Below are the code and all the weights of a small trained network. Each question names an input and a class and asks about switching units off, where a switched-off unit gives its printed mean instead of its output.

import numpy as np


def w(rows, s, z=0):
    codes = np.array(rows[::2]) - 128.0
    scale = np.full(codes.shape[1], s)
    scale[-1] = z or s
    return codes * scale


def norm(h):
    return h / np.sqrt((h * h).mean(-1, keepdims=True) + 1e-5)


def f(y):
    return np.maximum(y, 0)


def log_softmax(a):
    a = a - a.max(-1, keepdims=True)
    return a - np.log(np.exp(a).sum(-1, keepdims=True))


def net(x, mask):
    res = np.array(x, float).reshape(1, 6) / 4 @ E
    u = 0
    for l in range(4):
        y = f(norm(res) @ A[l][:, :-1].T + A[l][:, -1])
        res = res + np.where(mask[u : u + 7], y, B[l][:, -1]) @ B[l][:, :-1]
        u += 7
    return log_softmax(norm(res)[-1] @ U[:, :-1].T + U[:, -1])


A, B = {}, {}
E = w([
[131,126,129,129,127,123],'x0',
[10,54,233,137,33,177],'x1',
[245,60,82,207,103,245],'x2',
[54,5,49,13,143,193],'x3',
[130,124,131,126,127,125],'x4',
[131,113,202,129,230,190],'x5',
],0.0028)
A[0] = w([
[135,122,46,98,59,70,20],'0.n1',
[115,152,93,98,201,62,201],'0.n2',
[141,149,62,95,195,115,17],'0.n3',
[68,120,118,81,146,118,215],'0.n4',
[132,117,172,95,250,165,4],'0.n5',
[148,149,52,126,164,154,67],'0.n6',
[123,67,37,101,186,135,44],'0.n7',
],0.011,0.0029)
B[0] = w([
[19,165,64,193,187,182,197],'0.n1',
[148,160,155,120,101,16,253],'0.n2',
[187,52,148,215,206,85,206],'0.n3',
[85,143,163,25,99,126,242],'0.n4',
[28,168,37,199,141,153,217],'0.n5',
[175,49,100,148,145,42,198],'0.n6',
[152,190,130,7,174,215,228],'0.n7',
],0.011,0.006)
A[1] = w([
[60,18,160,175,58,148,13],'1.n1',
[105,63,151,128,62,187,52],'1.n2',
[52,81,172,91,100,211,116],'1.n3',
[184,62,57,148,93,254,52],'1.n4',
[25,57,196,93,54,162,110],'1.n5',
[220,45,48,118,162,222,72],'1.n6',
[147,72,150,92,46,134,3],'1.n7',
],0.007,0.0014)
B[1] = w([
[160,130,59,142,179,57,180],'1.n1',
[119,127,132,105,211,92,173],'1.n2',
[211,103,70,153,164,71,240],'1.n3',
[42,78,213,140,9,131,194],'1.n4',
[182,93,114,170,229,66,254],'1.n5',
[104,109,204,159,2,70,212],'1.n6',
[136,145,89,135,153,90,151],'1.n7',
],0.0086,0.0044)
A[2] = w([
[188,190,149,155,112,121,115],'2.n1',
[117,139,111,192,151,196,60],'2.n2',
[2,165,74,224,158,180,105],'2.n3',
[169,171,143,56,138,187,48],'2.n4',
[200,232,175,127,132,154,35],'2.n5',
[148,220,150,204,106,97,152],'2.n6',
[148,226,153,156,121,187,2],'2.n7',
],0.0098,0.0015)
B[2] = w([
[134,107,131,79,160,210,172],'2.n1',
[36,147,64,95,149,110,161],'2.n2',
[48,241,34,254,142,210,255],'2.n3',
[225,113,134,83,108,230,154],'2.n4',
[107,100,66,37,89,209,145],'2.n5',
[156,73,115,30,137,247,249],'2.n6',
[187,133,175,5,177,100,143],'2.n7',
],0.0072,0.0051)
A[3] = w([
[172,143,183,60,124,190,80],'3.n1',
[79,137,228,113,69,82,71],'3.n2',
[46,154,254,108,9,46,53],'3.n3',
[57,149,124,74,182,87,41],'3.n4',
[135,91,149,166,50,156,97],'3.n5',
[102,171,210,87,102,79,2],'3.n6',
[137,212,103,110,127,104,106],'3.n7',
],0.0086,0.00096)
B[3] = w([
[102,162,163,67,140,116,180],'3.n1',
[153,141,172,146,55,111,166],'3.n2',
[111,117,218,129,4,98,189],'3.n3',
[213,168,168,207,32,224,254],'3.n4',
[62,240,176,150,114,85,164],'3.n5',
[117,44,131,197,77,146,170],'3.n6',
[44,1,112,147,142,140,190],'3.n7',
],0.0094,0.0056)
U = w([
[207,88,108,160,197,35,154],'0',
[47,182,65,189,141,172,189],'1',
[110,121,202,134,24,101,163],'2',
[146,133,128,4,148,203,2],'3',
],0.011,0.00058)

Each question gives the input, the list of numbers given to net, and the class t.
The units are the neurons (one row each of A and B). Each row of codes is followed by its name. A weight is (code - 128) times the scale printed after its matrix; where a second scale follows, it is the last column's (A, B and U).
mask holds one flag per neuron, layer by layer. A switched-off neuron (its flag False) gives its mean, the last column of its row in B, instead of its output. The means were averaged over made-up inputs and are rounded, as every weight is.
A unit's drop is (log p(t) with every unit on - log p(t) with that unit switched off) / (log p(t) with every unit on - log p(t) with every unit switched off).
The circuit of an input: a set's keep is (log p(t) with only the set's units on - log p(t) with every unit switched off) / (log p(t) with every unit on - log p(t) with every unit switched off). Starting from the 12 units with the biggest drops (on a tie, the unit counted first), units are removed one at a time, each time the one whose removal leaves the highest keep (on an exact tie, the one counted first), for as long as the keep stays at least 0.8.
units of the circuit, in order: the units of the circuit, biggest drop first
unit that matters most: the unit with the biggest drop
k most important neurons: the k neurons with the biggest drops, biggest first
top k neurons in layer l: the k neurons of layer l with the biggest drops, biggest first
input [6,-4,6,8,-1,4], class 3: units of the circuit, in order -> [0.n7]
input [-8,7,-3,7,2,5], class 0: units of the circuit, in order -> [1.n5; 1.n3]
input [2,8,-8,8,-3,0], class 0: 2 most important neurons -> [1.n5; 1.n3]
input [-5,-6,4,8,0,-6], class 3: 3 most important neurons -> [0.n7; 0.n5; 1.n5]
input [-5,8,7,7,-3,5], class 0: units of the circuit, in order -> [1.n3; 1.n5]
input [2,-6,-7,-2,4,4], class 2: 3 most important neurons -> [0.n2; 1.n5; 1.n3]
input [-5,-2,6,3,4,5], class 2: 4 most important neurons -> [1.n6; 1.n4; 0.n1; 0.n6]
input [2,-3,-6,-5,-8,2], class 2: 2 most important neurons -> [0.n2; 0.n7]
input [0,-6,-8,6,7,3], class 2: top 2 neurons in layer 0 -> [0.n2; 0.n4]
input [0,0,4,2,2,2], class 2: 3 most important neurons -> [1.n6; 0.n4; 0.n1]
input [5,3,4,2,2,3], class 2: 3 most important neurons -> [0.n2; 0.n4; 0.n1]
input [0,-1,-4,4,2,-2], class 2: 2 most important neurons -> [0.n2; 2.n6]
input [7,-7,1,8,2,0], class 3: 3 most important neurons -> [0.n7; 1.n5; 1.n3]
input [-1,1,-5,-7,-7,-3], class 3: unit that matters most -> 2.n6
input [5,-7,1,-8,-5,-3], class 3: 2 most important neurons -> [2.n6; 1.n5]
input [8,8,5,-7,6,-3], class 0: 4 most important neurons -> [0.n2; 0.n7; 0.n5; 0.n1]
input [5,6,6,8,3,-1], class 3: 2 most important neurons -> [0.n7; 0.n3]
input [1,3,-1,0,-2,-3], class 0: top 3 neurons in layer 0 -> [0.n5; 0.n7; 0.n2]
input [8,2,3,2,-1,2], class 2: 4 most important neurons -> [0.n2; 0.n4; 0.n1; 1.n4]
input [-4,1,-7,1,-3,4], class 2: unit that matters most -> 0.n4
input [-8,8,6,-4,-3,-8], class 0: top 2 neurons in layer 0 -> [0.n5; 0.n7]
input [-6,7,-6,-7,-7,3], class 0: top 3 neurons in layer 0 -> [0.n2; 0.n7; 0.n5]
input [4,8,7,8,0,7], class 0: top 2 neurons in layer 1 -> [1.n3; 1.n5]
input [-3,5,-2,-8,-4,3], class 3: top 2 neurons in layer 0 -> [0.n5; 0.n1]
input [-1,-1,-8,3,-3,7], class 2: top 2 neurons in layer 3 -> [3.n3; 3.n4]
